Below are the code and all the weights of a small trained network. Each question names an input and a target symbol and asks about switching units off, where a switched-off unit gives its printed mean instead of its output.

import numpy as np


def w(rows, s, z=0):
    codes = np.array(rows[::2]) - 128.0
    scale = np.full(codes.shape[1], s)
    scale[-1] = z or s
    return codes * scale


def f(y):
    return np.maximum(y, 0)


def softmax(a):
    e = np.exp(a - a.max(-1, keepdims=True))
    return e / e.sum(-1, keepdims=True)


def log_softmax(a):
    a = a - a.max(-1, keepdims=True)
    return a - np.log(np.exp(a).sum(-1, keepdims=True))


def net(x, mask):
    ids = ['αδλξφω'.index(c) for c in x.split()]
    T = len(ids)
    res = E[ids] + P[:T]
    r = res
    for j in range(2):
        rows = slice(4 * j, 4 * j + 4)
        q, k, v = (r @ M[0][rows].T for M in (Q, K, V))
        z = softmax(np.where(np.tri(T) > 0, q @ k.T / 4**0.5, -1e9)) @ v
        o = O[0][rows]
        res = res + np.where(mask[j], z, o[:, -1]) @ o[:, :-1]
    y = f(res @ A[0][:, :-1].T + A[0][:, -1])
    res = res + np.where(mask[2:14], y, B[0][:, -1]) @ B[0][:, :-1]
    return log_softmax(res[-1] @ U[:, :-1].T + U[:, -1])


Q, K, V, O, A, B = {}, {}, {}, {}, {}, {}
E = w([
[139,167,115],'α',
[159,146,128],'δ',
[124,152,101],'λ',
[119,40,140],'ξ',
[10,89,177],'φ',
[6,186,63],'ω',
],0.014)
P = w([
[132,134,255],'0',
[86,100,103],'1',
[142,96,176],'2',
[77,80,54],'3',
[148,93,112],'4',
[102,67,81],'5',
[134,47,115],'6',
[135,79,116],'7',
[168,125,161],'8',
[101,97,134],'9',
[133,91,170],'10',
[85,53,118],'11',
[106,94,126],'12',
[78,73,102],'13',
],0.0073)
Q[0] = w([
[194,107,127],'H1',
[134,101,121],'H1',
[74,163,169],'H1',
[118,124,107],'H1',
[246,161,38],'H2',
[220,81,193],'H2',
[154,247,128],'H2',
[36,174,99],'H2',
],0.012)
K[0] = w([
[116,147,110],'H1',
[108,36,54],'H1',
[159,96,152],'H1',
[140,69,73],'H1',
[224,4,41],'H2',
[169,124,220],'H2',
[92,112,180],'H2',
[55,69,161],'H2',
],0.012)
V[0] = w([
[117,49,179],'H1',
[4,68,99],'H1',
[119,73,131],'H1',
[141,170,111],'H1',
[144,143,133],'H2',
[139,133,150],'H2',
[35,162,165],'H2',
[166,196,107],'H2',
],0.019)
O[0] = w([
[211,101,103,159],'H1',
[223,242,180,226],'H1',
[85,59,120,146],'H1',
[177,205,116,108],'H1',
[136,172,140,106],'H2',
[66,58,160,109],'H2',
[170,181,180,254],'H2',
[7,143,147,84],'H2',
],0.013,0.0046)
A[0] = w([
[129,132,67,180],'N1',
[128,86,238,131],'N2',
[19,131,100,197],'N3',
[8,109,136,133],'N4',
[209,152,97,210],'N5',
[235,184,148,91],'N6',
[71,41,2,31],'N7',
[29,176,225,4],'N8',
[127,159,154,2],'N9',
[155,104,171,43],'N10',
[200,96,169,137],'N11',
[140,131,43,65],'N12',
],0.0097,0.0073)
B[0] = w([
[189,105,165,147],'N1',
[95,133,52,156],'N2',
[206,150,116,165],'N3',
[215,154,103,158],'N4',
[103,105,170,236],'N5',
[53,116,86,252],'N6',
[70,90,254,143],'N7',
[142,115,80,138],'N8',
[203,60,125,133],'N9',
[211,157,194,138],'N10',
[78,122,141,194],'N11',
[27,32,112,130],'N12',
],0.011,0.015)
U = w([
[158,122,106,254],'α',
[192,123,254,157],'δ',
[164,128,171,101],'λ',
[119,50,89,151],'ξ',
[111,102,193,33],'φ',
[118,169,148,95],'ω',
],0.0087,0.0049)

Each question gives the input, a string of symbols that net reads in full, and the target symbol t.
The units are the heads (4 rows each of Q, K, V and O) and the neurons (one row each of A and B). Each row of codes is followed by its name. A weight is (code - 128) times the scale printed after its matrix; where a second scale follows, it is the last column's (O, A, B and U).
mask holds one flag per unit, heads first, then neurons. A switched-off unit (its flag False) gives its mean, the last column of its rows in O or B, instead of its output. The means were averaged over made-up inputs and are rounded, as every weight is.
A unit's drop is (log p(t) with every unit on - log p(t) with that unit switched off) / (log p(t) with every unit on - log p(t) with every unit switched off).
The circuit of an input: a set's keep is (log p(t) with only the set's units on - log p(t) with every unit switched off) / (log p(t) with every unit on - log p(t) with every unit switched off). Starting from the 12 units with the biggest drops (on a tie, the unit counted first), units are removed one at a time, each time the one whose removal leaves the highest keep (on an exact tie, the one counted first), for as long as the keep stays at least 0.8.
units of the circuit, in order: the units of the circuit, biggest drop first
unit that matters most: the unit with the biggest drop
top k neurons: the k neurons with the biggest drops, biggest first
drop when u is switched off: that unit's drop, to one decimal
input α α ω ω ξ ω λ, target ω: unit that matters most : N6
input ω λ ω δ, target ω: units of the circuit, in order : N6, H1
input α α λ δ α δ α α α λ δ α α λ, target δ: units of the circuit, in order : N6, N2
input α φ ω α ω α δ, target ω: units of the circuit, in order : H1, N6
input ξ δ ξ α, target ξ: units of the circuit, in order : H2, H1, N12
input α δ α α, target δ: top 2 neurons : N6, N7
input α δ δ α, target δ: top 2 neurons : N7, N6
input ω ω λ ω ξ, target ω: top 2 neurons : N6, N2
input φ φ ξ, target φ: top 3 neurons : N6, N5, N11
input ω φ φ, target ω: drop when N9 is switched off : -0.4
input ξ φ ω α, target φ: drop when N6 is switched off : 3.0
input φ δ α ξ α ξ α α, target ξ: drop when N3 is switched off : 0.1
input α ξ ξ α λ, target ξ: drop when N10 is switched off : 0.1
input ξ δ δ, target ξ: units of the circuit, in order : H1
